viditasid: [ 438  -97  201   84  -51  -87  -25  128 -188   68  142  471  -49  332
  -28  -10 -158 -147 -151 -295   48 -274  -23  356  -35  179  -22  211
 -239]
kebtozi: [-129 -196  164  -43  199  -93 -113  234   63  198  -24  -88  126 -237
   32 -165  -71   41  -31  -70 -163 -198  -92 -273   49 -169 -181 -180
  112]
viditasid: [  45   51  149  -22   51  -39  -75   -2  -38  -86 -111   -1   96  -64
  -22 -165 -100  -53   35   47    4  122   15  -96  -69  109   42  -58
  -15]
kebtozi: [-463  190 -610   86 -152  190  322 -576  -92  -92 -489 -499 -571  524
 -410 -336  154 -219  153   31  307  363 -107   69  -60  -33  192  267
  421]
gipasnuz: [  99  102  126   72  -30   24  266 -236  -15 -215 -182  -98  -80  585
  -86  -19   31 -183 -144 -155  134   34   19   96  -37  121  -61  -26
 -110]
kebtozi: [-224 -130   72  -71  238 -132  -12  223   23  191  -17 -325  192 -396
  250  103 -115  203  154  -82 -326  119  -54 -435    7 -260 -148 -367
  215]
gipasnuz: [-280 -233 -570  212   -8 -190  186   88  175   -4  346  -41 -130  164
 -311  353  197  -76  113 -168  118 -296  -62    1  235 -105 -212  184
 -218]
gozorneme: [ 271 -225  190   45   18 -114 -224  383  168    3  691  602  313 -346
  158  549   -7   75 -169 -142  -17 -423  133   71  171   51 -200  134
 -568]
gozorneme: [ -29  133 -400   18 -292  317  216 -526 -187  -39 -152   69 -455  341
 -352 -206   60  -76  -89   -9  243   94   20  326  -73  219   94  397
  109]
viditasid: [-130  -61   70    7  134  -54    7   74   34   27 -222  -89  -48   70
  -36 -166 -102  -40  100  -26  -74 -112 -125 -180  -71   17   -7 -195
  217]
viditasid: [  15 -175   61  -24   25 -123 -120  373  106  115  470  376  211 -304
  293  520 -139  201   90 -212 -157 -379   98  -67  116  -39  -89  120
 -128]
gozorneme: [ 203    5   25  133   73 -178  -41  104   53 -106  -97  171  -95  640
 -145  -99   58 -319  -85   27  287 -231 -136  350   13  198   60  155
 -230]
kebtozi: [  41 -159 -186  119   27 -195   16  130  -50   79  257  157  -56  276
 -113  158   -6 -142    0 -288  140 -194  -43  190  122   -6 -130  354
 -252]
gipasnuz: [   4  -18   27    5  178 -149    1  101 -167  148 -141  -99    8   84
  141  -76 -203  -52   26 -216  -50  160  -39  -60  -49  -48  -47   28
   73]
viditasid: [ -66 -191  -23  135  131 -299  111  291  208   20  123  -28  103  366
   29  267    0  -92  -22 -167   18 -422  -94  -48  193  -23 -159  -50
 -150]
viditasid: [ 229   16   37   49    1    7  -60  -15 -130   -2    2  333  -90  196
 -118 -153  -83 -189 -180 -137  173  -73   41  252  -37  164  -16  275
 -203]
gozorneme: [  19   32  -45    7   72  -55   67   -3 -131   66 -123 -199  -11  -18
   47  -85  -20   34   51  -39 -104  216  -23  -38  -66 -103  -44 -139
   70]
gozorneme: [ -92  136  -52  -65 -157  239  150 -332 -102    7 -348 -129 -266  193
  -95 -269  -44  -15    2   59   21  133  -32   44 -105   76  206   12
  387]
gozorneme: [ -12  -54  145 -101  -12    9  -33   66  -69  136  112  -19  118 -195
  170   53  -81  155   38 -143 -163  -16   48  -93   22 -133  -62   38
   88]
viditasid: [ -72  173 -179  -31  -80  142   29 -229   20  -33 -244 -262 -107   12
 -114 -259  191  -18  -93  343  113  243   -1   83    2  -29  119  -35
  109]
kebtozi: [ 194  -78  -33   86  -38  -83  125  -87 -213   -4  143   54  -83  297
 -107  105  -53 -103   26 -303   32  115  -51  178  -38   72  -84  141
 -203]
gipasnuz: [  51  229  104  -12   43   87   45 -232  -82 -153 -388 -163  -74  214
  -13 -286  -20 -146  -91  111  128  340   23   24 -144  103  107  -75
   62]
kebtozi: [ 104   94  154  -74 -149  128 -152  105  175 -120  120  196  226 -564
   98   38   93  246   -8  396 -160 -149  156  -87   -4   30  103 -268
  -16]
gipasnuz: [-227 -111 -291   45    6  -25   97 -122  -91  137  -63 -254 -257  245
 -255 -154   90 -128  118 -153   83   72 -164   46   42 -165  -26  188
  161]
gipasnuz: [-134   49 -251  -23   24   72   32 -129  -61   24 -121 -157  -76 -226
 -152 -169   26   39   48  135  -30  248   15 -101  -43   -6   -5  -75
   98]
gozorneme: [-134 -147   64  -44  213 -235  -61  315   29  222   71 -224  195 -141
  236  125  -75   85  116 -127 -192   -3  -72 -213   99 -257  -98 -123
   97]
viditasid: [-293  -61 -150  -66  105    3  -28  -16   38  165 -175 -501  -40 -201
  -43 -203  148  104  143  220 -126  189 -182 -209    8 -262  -22 -253
  299]
gozorneme: [-233   38  -27  -87   91  -17   94  -64 -101  159 -243 -435  -37   23
  159 -101  -67   65  122  -93 -123  285  -54 -185  -24 -228   24  -73
  355]
kebtozi: [   5  299  254 -136  -43  278 -113 -226   72 -176 -274   -5   42 -151
  242 -110  -12   64 -155  302   98  232  142  -52 -134  121  178  -58
  116]
gipasnuz: [-201 -122 -451   76  198 -131   99   27  -25   98  100 -216  -43 -110
 -204   54   94  -21   23  -87    1  159  -26 -113   81 -126 -291   -1
 -168]
gozorneme: [ -43  -60  189  -78  -22  139 -336  130  256  -37  144  379   40 -262
   33   48   28   13  -29  258  106 -350  -37    0   18  130  152   80
   10]
kebtozi: [  23  -59  328 -155   78   83 -389  256  179    6  113  296  181 -522
  141    9  -30  135  122  301 -133 -186  -48 -132  -77   57  153 -208
   97]
kebtozi: [-183  241 -113   44   40  152  151 -330   67 -277 -510 -220 -190  222
 -248 -379   69 -177  -63  213  186  194   30 -112 -136  150   50 -155
  136]
gipasnuz: [ 180  148  417  -83    4  106 -180   86   58  -93 -137  209  169 -291
  275  -56 -135   64  -92  197  -88   34  103  -92 -120  101  195 -244
   81]
kebtozi: [ 225 -334 -225  101  -90 -169  -52  158 -115  132  627  479 -137  359
 -348  270   96 -173   86 -378  155 -396 -129  491  150   65 -135  570
 -433]
viditasid: [-144  205  160 -130 -183  203   62 -117  156 -169 -250 -155   80 -292
  186    2  -27  277  201  371 -232   36   77 -268 -107   62  294 -422
  451]
gipasnuz: [-256   24 -132   -2   74  -23  -64   36   88  -11 -108 -101  -12 -180
   56   13  -74   34  142   95   11   56  -17 -216  -14    3   78  -31
  175]
gipasnuz: [-183  107  -36  -42    4  126  128 -352 -211   32 -455 -420 -251  216
  -99 -400  -70  -78   89  -55   28  401 -122  -98 -167  -39   86  -22
  382]
kebtozi: [ 337  116  139   15 -182   76 -158   57  103 -252  310  504  141 -135
   63  261   92   50  -70  206  106 -171  175  265  -17  233  106  102
 -378]
kebtozi: [ -39   30   20   16  162  -30  -83   15  103 -133   67   93   56   94
  -17   72   65 -143 -115  -50  209  -11   70    9   25   39 -155  173
 -286]
gipasnuz: [  -4 -370   60   51  159 -142 -200  393  165  145  492  429  106 -199
  -37  307  -31  -18  -33 -242  -31 -536  -74  -54  142  -38 -250  109
 -281]
gozorneme: [  61  -14  368  -64  129  -43  -32  148   -5   52 -206  -12   91   30
  215  -79 -188   25   32  -55 -183  -67  -68 -153 -102    8   55 -294
  218]
gozorneme: [ 172   96 -123  236   91 -134  179 -234 -177 -171 -396  -44 -259  806
 -399 -449  -40 -511 -250 -171  408  145  -82  263  -66  260  -70  215
 -265]
viditasid: [ 330 -333   71  100   89 -330 -143  449 -164  213  630  548  190  -30
   32  320 -183  -55  -36 -557  -43 -378   39  200  141  -17 -293  403
 -515]
gozorneme: [-383  248 -321   17 -145  133  175 -420   50 -196 -602 -576 -337  362
 -345 -495  212 -138  250  392  181  289 -147  -32  -89   -4  323  -83
  498]
gozorneme: [-211   34 -522  177 -151   42  380 -320   47 -239  124 -220 -190  144
 -273  329  193   -2  104  -77   88  185   70  -49   47    8 -112  -10
 -146]
kebtozi: [ -70    2  -17   -8    3   78  -11  -96   62  -70  102  -48   20  -47
  -33   44  143   35  -76    3   81  -25   47  -22   21  -62 -180   85
 -155]
viditasid: [ 101  452  526 -272 -225  535 -300 -311   66 -211 -612  158    3 -470
  190 -599 -101  146 -119  725   -9  195  128  -81 -311  299  555 -296
  526]
viditasid: [ 131   39 -297   43 -156   35   22  -90 -137  -50  211  302 -133   35
 -219   61   36  -48   58  -64  120   20  103  297   -2  134   45  352
 -193]
gipasnuz: [  43  -51  145  -91  -73   55 -130  174  124   39  227  225  173 -380
  121  158    2  177   19  118 -155 -214   81  -59   61  -24   58  -83
   17]
kebtozi: [  36 -185  109  -44   67 -123 -112  332   47  169  338  103  254 -443
  175  236  -35  197   56  -88 -263 -169   39 -154   99 -191 -134 -134
  -74]
gozorneme: [-173  -23 -408  139 -204  163  185 -294  159 -265  158   58 -218   28
 -475  110  259  -65   28  110  172 -104   29   17   50  123  -56   46
 -164]
viditasid: [ -18  212  133  -84  -22  208 -224 -151   54 -147 -353  141  -86  -94
  -83 -421  -37 -117  -56  364  188   86   17   18 -147  228  279   33
  174]
gipasnuz: [-273 -183 -391  129   33  -33   86  -24  150  -12  209  -90 -142  -26
 -314  157  208  -94   44  -56   99  -87  -77  -84  137 -131 -157   45
 -121]
gipasnuz: [-334  -49 -437   99 -110  -91  128   -7  172  -45  147 -233  -69   47
  -75  270  172  103  226   63   54 -149  -35  -68  148 -110  -27  107
   48]
kebtozi: [ 142  236  167   25   -1  120  177 -348 -180 -170 -433 -125 -127  371
  -35 -293 -119 -215 -204  -76  139  399   60   41 -164  170   82  -51
   32]
viditasid: [-210 -136   30    6  303 -352  143  231  -55  258 -338 -597  132  192
   79 -256 -152  -34   96 -155 -228   84 -187 -332   80 -237 -147 -321
  286]
gipasnuz: [-107 -260 -401  227   -7 -204   29  169  149    2  323  286 -191  374
 -325  246   81 -212   55 -201  254 -522 -134  197  183   95 -115  372
 -269]
viditasid: [ -83 -361 -256   74   12  -51   16  200  127  130  635  361  -70   -2
 -154  495  143   61   27 -344    4 -572  -38  116  179 -104 -352  293
 -316]
gipasnuz: [-213  -71 -318  154    1 -228  266  124   94   46   23 -267  -84  359
   33  269   81   -9  147 -181  -19 -181  -57  -12  153 -211  -56    2
   85]
gozorneme: [ -22   19  178   54  109 -267   78  149   83 -133 -144 -202  179  339
   62  -17  -59 -100  113  -58   -6  -82  -38 -122   36   21  -16 -133
  -17]
viditasid: [-113  -44 -260 -118  -86  153  -10 -182 -134  164  133 -187 -171 -140
  -91   40  167  140  188   65  -65  267 -102  121  -28 -155   42  110
  155]
gozorneme: [-165 -188 -368   99   25  -18  128  -27   66   87  221   56 -246  293
 -163  310   99  -89   10 -210  132 -188 -118  131  110  -22 -122  226
  -92]
kebtozi: [  13 -139  432  -87  239 -132 -211  367  127  120  -48 -106  336 -456
  236  -82 -101  138   32  143 -323  -81  -96 -379  -17 -137  -54 -548
  122]
[-150    1  179  -12 -140  -49 -127  186  360 -129  -21   23  153  -34
    4  -33   98    4  106  329   22 -428  -27 -111  149   -3  262 -102
  186] -> viditasid
[  24   31 -102  -10   14   36  -46 -140 -211  127 -207 -133 -194  127
 -103 -314  -21  -94   12   17   82  251 -128  143  -95   -4   77  125
  129] -> gipasnuz
[-173  271  203 -252 -173  447 -220 -258  169 -109 -274 -109  -21 -505
  149 -222  143  219   50  613  -42  220   50 -133 -143  -18  386 -227
  460] -> kebtozi
[ 340   76  378  -80  -67   48 -241  222  109 -115  168  390  307 -435
  188   66   -5  157  -76  300 -141 -163  143   38  -43  129  106 -238
 -174] -> gozorneme
[  47  -74 -157  230   79 -271  272    4  -92  -46 -172  -58 -219  837
 -276  -99  -54 -393  -11 -370  199 -120 -134  194   46   71  -51  155
 -102] -> viditasid
[  -2 -111 -287   61  -94 -152  154   78  -76  167  261  -76   -2   92
   -6  247   35   58   47 -191  -56  -31   13  124  179 -141  -61  185
  -76] -> gozorneme
[   9  303 -142  110 -240  112  273 -437 -173 -274 -458 -154 -243  346
 -179 -289 -116 -143   49   40  152  340   77   40 -164  254  266   24
  200] -> gipasnuz
[-325 -149 -351   34   -9   19  187  -65   79   74  185 -204 -163   26
  -69  342  122   92  184 -157  -61  -34  -81 -109   83 -185 -106   11
  115] -> gozorneme
[  13  -64  -95   88  -47  -56  -52   31  -69   58  -35   18  -93  -40
 -124 -153  -38  -56   58   12   21  -18  -96   20  -19    9   68   22
   53] -> gozorneme
[ 236   -7  416  -70  175 -148   -4  -25 -332  175 -278 -321  121  240
  138 -362 -219 -137 -106 -234  -94  438 -119  -30  -92  -62  -39 -100
   49] -> viditasid
[  74  -67  304  -26  250 -181  -12  235  -56   73   76  -78  303 -200
  332  178 -189   78  -50 -277 -217  124   79 -276   -8 -144 -232 -219
 -127] -> gozorneme
[  80   35  328  -88   51  117  -85  -32  -45  -11 -167  117   31  -88
  105 -161 -166   25  -57   -8  -75   -8   -1 -103 -145  117   30 -133
  125] -> viditasid
[-278 -118 -452    8   86  -65  289  -80 -227  318  -74 -509 -203   -9
  -24   40   -8  139  192 -263 -237  311 -113 -137   12 -331 -161  -92
  308] -> gozorneme
[ -88 -114   17  -87    5  -20 -142  275   72  170  347  198  185 -512
  275  327  -80  263   87  -93 -199 -206  117 -148   94 -166  -61   70
   32] -> viditasid
[-143   39 -233   32 -268   -2  406 -219  -59   -7   24 -398  -71  227
  -15  199   91  138  157 -143 -137  117   49  -24  111 -182   43  -22
  207] -> gipasnuz
[ -58 -107  -32   -6   67  -53   43   57  -73  163  -54  -35  -94  120
  -28  -54  -95  -47   47 -168  -62  -46 -100  -12    8  -53    2   19
  159] -> kebtozi
